Below is a small trained network, with its code and all its weights. Each question gives an input and a class and asks what happens when units are switched off, that is, made to give their printed mean instead of their output.

import numpy as np


def w(rows, s, z=0):
    codes = np.array(rows[::2]) - 128.0
    scale = np.full(codes.shape[1], s)
    scale[-1] = z or s
    return codes * scale


def f(y):
    return np.maximum(y, 0)


def log_softmax(a):
    a = a - a.max(-1, keepdims=True)
    return a - np.log(np.exp(a).sum(-1, keepdims=True))


def net(x, mask):
    res = np.array(x, float).reshape(1, 7) / 4 @ E
    y = f(res @ A[0][:, :-1].T + A[0][:, -1])
    res = res + np.where(mask, y, B[0][:, -1]) @ B[0][:, :-1]
    return log_softmax(res[-1] @ U[:, :-1].T + U[:, -1])


A, B = {}, {}
E = w([
[75,195,235,136,150],'x0',
[128,128,125,131,125],'x1',
[138,144,123,140,124],'x2',
[52,112,116,193,33],'x3',
[79,139,74,182,255],'x4',
[125,116,134,120,130],'x5',
[93,76,146,94,154],'x6',
],0.0083)
A[0] = w([
[189,114,180,79,48,68],'n0',
[216,125,155,76,165,173],'n1',
[122,207,85,170,175,153],'n2',
[84,204,198,113,137,20],'n3',
[197,32,6,121,106,31],'n4',
[95,100,90,193,227,36],'n5',
[54,193,163,149,189,66],'n6',
[174,62,57,164,110,43],'n7',
[150,139,207,100,78,70],'n8',
[170,175,130,232,94,234],'n9',
[74,120,68,180,207,62],'n10',
[234,116,78,88,160,136],'n11',
[136,204,73,201,36,192],'n12',
[180,131,152,82,60,66],'n13',
[63,216,253,124,136,2],'n14',
[118,154,180,138,142,61],'n15',
[79,18,102,178,70,169],'n16',
],0.0074,0.0045)
B[0] = w([
[163,86,160,200,83,223],'n0',
[44,167,189,182,197,253],'n1',
[126,48,155,167,104,223],'n2',
[150,162,58,62,65,177],'n3',
[114,169,54,112,88,243],'n4',
[179,76,103,188,106,228],'n5',
[168,120,87,147,87,210],'n6',
[138,174,78,70,110,189],'n7',
[185,80,136,159,109,191],'n8',
[73,103,186,104,153,239],'n9',
[182,72,142,164,84,233],'n10',
[79,201,100,153,187,249],'n11',
[134,153,162,135,174,248],'n12',
[150,93,124,219,96,200],'n13',
[108,178,2,27,65,215],'n14',
[131,159,97,140,67,153],'n15',
[66,196,160,127,204,246],'n16',
],0.008,0.0051)
U = w([
[154,171,19,66,89,82],'0',
[119,104,151,129,145,254],'1',
[242,1,125,192,89,24],'2',
[95,122,174,124,168,180],'3',
[48,175,186,143,194,57],'4',
[114,104,148,109,154,149],'5',
],0.0078,0.005)

Each question gives the input, the list of numbers given to net, and the class t.
The units are the neurons (one row each of A and B). Each row of codes is followed by its name. A weight is (code - 128) times the scale printed after its matrix; where a second scale follows, it is the last column's (A, B and U).
mask holds one flag per neuron, in row order. A switched-off neuron (its flag False) gives its mean, the last column of its row in B, instead of its output. The means were averaged over made-up inputs and are rounded, as every weight is.
A unit's drop is (log p(t) with every unit on - log p(t) with that unit switched off) / (log p(t) with every unit on - log p(t) with every unit switched off).
The circuit of an input: a set's keep is (log p(t) with only the set's units on - log p(t) with every unit switched off) / (log p(t) with every unit on - log p(t) with every unit switched off). Starting from the 12 units with the biggest drops (on a tie, the unit counted first), units are removed one at a time, each time the one whose removal leaves the highest keep (on an exact tie, the one counted first), for as long as the keep stays at least 0.8.
circuit, biggest first: the units of the circuit, biggest drop first
most important unit: the unit with the biggest drop
k most important neurons: the k neurons with the biggest drops, biggest first
drop when u is switched off: that unit's drop, to one decimal
input [-4,-4,4,8,-7,8,-4], class 4: circuit, biggest first -> n16
input [-5,7,4,-8,-5,3,-4], class 4: circuit, biggest first -> n1; n11
input [1,0,-5,-4,-6,-1,1], class 2: circuit, biggest first -> n0; n16
input [-3,-7,-6,-8,1,4,-2], class 4: circuit, biggest first -> n1; n11
input [-4,0,1,5,7,4,7], class 2: 2 most important neurons -> n10; n5
input [8,8,7,-6,-2,0,8], class 0: circuit, biggest first -> n14; n3
input [6,-2,-3,2,-4,-6,-2], class 0: 3 most important neurons -> n14; n3; n1
input [-8,-6,2,1,1,8,1], class 0: 2 most important neurons -> n4; n7
input [-5,-5,3,2,-1,1,-8], class 3: circuit, biggest first -> n9; n12
input [3,-2,4,-3,-6,1,-4], class 2: 4 most important neurons -> n0; n8; n16; n13
input [-5,2,0,-7,8,6,-3], class 2: 2 most important neurons -> n5; n10
input [1,-4,3,-6,-1,-2,-3], class 4: circuit, biggest first -> n1; n11; n10
input [0,2,4,-8,-3,2,0], class 4: circuit, biggest first -> n1; n11
input [-5,0,-2,6,-4,-3,1], class 4: circuit, biggest first -> n16
input [-3,-4,-6,-6,8,-8,-7], class 2: 4 most important neurons -> n5; n10; n2; n16
input [5,-3,4,0,-5,-5,-2], class 0: 3 most important neurons -> n14; n3; n2
input [-2,4,-1,-6,1,-2,-2], class 4: 2 most important neurons -> n1; n11
input [7,1,-6,-1,8,-6,3], class 2: drop when n10 is switched off -> 0.2
input [-2,-2,-3,8,-1,1,7], class 4: drop when n5 is switched off -> 0.1
input [8,4,6,-1,5,3,3], class 0: most important unit -> n14
input [7,1,-8,3,8,0,2], class 2: drop when n5 is switched off -> 0.2
